Below is a small trained network, with its code and all its weights. Each question gives an input and a class and asks what happens when units are switched off, that is, made to give their printed mean instead of their output.

import numpy as np


def w(rows, s, z=0):
    codes = np.array(rows[::2]) - 128.0
    scale = np.full(codes.shape[1], s)
    scale[-1] = z or s
    return codes * scale


def norm(h):
    return h / np.sqrt((h * h).mean(-1, keepdims=True) + 1e-5)


def f(y):
    return np.maximum(y, 0)


def log_softmax(a):
    a = a - a.max(-1, keepdims=True)
    return a - np.log(np.exp(a).sum(-1, keepdims=True))


def net(x, mask):
    res = np.array(x, float).reshape(1, 8) / 4 @ E
    u = 0
    for l in range(4):
        y = f(norm(res) @ A[l][:, :-1].T + A[l][:, -1])
        res = res + np.where(mask[u : u + 4], y, B[l][:, -1]) @ B[l][:, :-1]
        u += 4
    return log_softmax(norm(res)[-1] @ U[:, :-1].T + U[:, -1])


A, B = {}, {}
E = w([
[132,237,80],'x0',
[104,84,128],'x1',
[147,120,2],'x2',
[190,90,177],'x3',
[184,87,122],'x4',
[99,71,99],'x5',
[34,138,224],'x6',
[138,182,204],'x7',
],0.0071)
A[0] = w([
[251,121,96,19],'0.n0',
[88,101,79,3],'0.n1',
[133,123,128,54],'0.n2',
[149,232,104,195],'0.n3',
],0.016,0.0036)
B[0] = w([
[221,77,34,212],'0.n0',
[80,46,131,158],'0.n1',
[130,99,99,128],'0.n2',
[6,78,201,255],'0.n3',
],0.018,0.0075)
A[1] = w([
[132,19,121,203],'1.n0',
[47,132,5,32],'1.n1',
[73,69,18,254],'1.n2',
[212,107,62,27],'1.n3',
],0.016,0.0014)
B[1] = w([
[149,74,68,247],'1.n0',
[2,199,153,187],'1.n1',
[16,161,96,242],'1.n2',
[144,234,82,186],'1.n3',
],0.02,0.011)
A[2] = w([
[232,146,154,2],'2.n0',
[142,104,237,195],'2.n1',
[105,252,105,156],'2.n2',
[159,179,117,22],'2.n3',
],0.014,0.0023)
B[2] = w([
[178,89,80,139],'2.n0',
[209,50,143,253],'2.n1',
[141,4,125,240],'2.n2',
[110,89,97,140],'2.n3',
],0.018,0.0049)
A[3] = w([
[49,245,168,34],'3.n0',
[51,121,94,208],'3.n1',
[84,240,244,76],'3.n2',
[148,168,143,3],'3.n3',
],0.013,0.0018)
B[3] = w([
[10,151,230,170],'3.n0',
[141,60,140,254],'3.n1',
[227,197,220,154],'3.n2',
[95,165,133,128],'3.n3',
],0.013,0.0082)
U = w([
[201,200,147,2],'0',
[132,90,132,101],'1',
[181,157,28,181],'2',
[131,87,252,194],'3',
[150,230,162,37],'4',
[233,105,167,156],'5',
[15,150,121,169],'6',
],0.013,0.0098)

Each question gives the input, the list of numbers given to net, and the class t.
The units are the neurons (one row each of A and B). Each row of codes is followed by its name. A weight is (code - 128) times the scale printed after its matrix; where a second scale follows, it is the last column's (A, B and U).
mask holds one flag per neuron, layer by layer. A switched-off neuron (its flag False) gives its mean, the last column of its row in B, instead of its output. The means were averaged over made-up inputs and are rounded, as every weight is.
A unit's drop is (log p(t) with every unit on - log p(t) with that unit switched off) / (log p(t) with every unit on - log p(t) with every unit switched off).
The circuit of an input: a set's keep is (log p(t) with only the set's units on - log p(t) with every unit switched off) / (log p(t) with every unit on - log p(t) with every unit switched off). Starting from the 12 units with the biggest drops (on a tie, the unit counted first), units are removed one at a time, each time the one whose removal leaves the highest keep (on an exact tie, the one counted first), for as long as the keep stays at least 0.8.
circuit, biggest first: the units of the circuit, biggest drop first
top k neurons: the k neurons with the biggest drops, biggest first
k most important neurons of layer l: the k neurons of layer l with the biggest drops, biggest first
drop of u: that unit's drop, to one decimal
input [7,8,-3,5,-1,-1,-7,3], class 2: circuit, biggest first => (0.n0)
input [-1,7,-7,7,3,6,0,3], class 5: circuit, biggest first => (1.n2, 0.n3)
input [4,-4,-5,-6,1,-1,3,-1], class 3: circuit, biggest first => (1.n2, 0.n0, 1.n0, 3.n2)
input [-5,-4,0,-4,7,7,8,5], class 5: circuit, biggest first => (1.n2, 1.n1, 0.n3, 0.n0)
input [8,3,7,-1,8,2,7,4], class 3: circuit, biggest first => (0.n0, 0.n3, 1.n2, 1.n3)
input [2,-4,-4,4,8,8,3,7], class 5: top 3 neurons => (1.n2, 0.n0, 0.n3)
input [8,0,-7,7,-6,8,1,-4], class 3: 3 most important neurons of layer 1 => (1.n2, 1.n0, 1.n3)
input [-6,8,-3,8,4,-4,1,7], class 5: circuit, biggest first => (1.n2, 0.n3)
input [-5,3,-4,6,6,-3,-1,3], class 5: circuit, biggest first => (1.n2, 1.n1)
input [-3,5,3,8,7,3,1,-1], class 2: circuit, biggest first => (0.n3, 1.n3)
input [7,-4,-6,7,-8,5,-8,6], class 3: top 2 neurons => (0.n3, 1.n2)
input [-5,8,-4,2,1,-6,5,-1], class 5: top 4 neurons => (1.n2, 0.n3, 1.n1, 2.n1)
input [-3,-7,-1,-5,5,-7,-2,-6], class 2: top 2 neurons => (0.n0, 1.n3)
input [3,2,-4,7,0,5,-1,3], class 2: 2 most important neurons of layer 0 => (0.n3, 0.n1)
input [-2,-2,-6,-6,4,3,3,4], class 5: most important neuron of layer 1 => (1.n2)
input [1,2,-8,7,6,-5,8,-8], class 5: top 4 neurons => (1.n2, 0.n3, 2.n1, 1.n1)
input [3,6,1,0,8,0,2,7], class 5: top 4 neurons => (1.n2, 1.n1, 3.n0, 1.n3)
input [-1,-6,-6,0,1,0,-2,2], class 3: top 2 neurons => (0.n0, 1.n0)
input [-3,6,-7,-7,0,-2,7,5], class 5: drop of 1.n1 => 0.3
input [-3,-5,3,7,5,-6,1,2], class 2: drop of 0.n3 => 0.0
input [4,3,-5,5,6,-4,8,-3], class 5: drop of 1.n1 => 0.3
input [4,-7,-8,5,-5,-6,-5,6], class 3: top neuron => (0.n3)
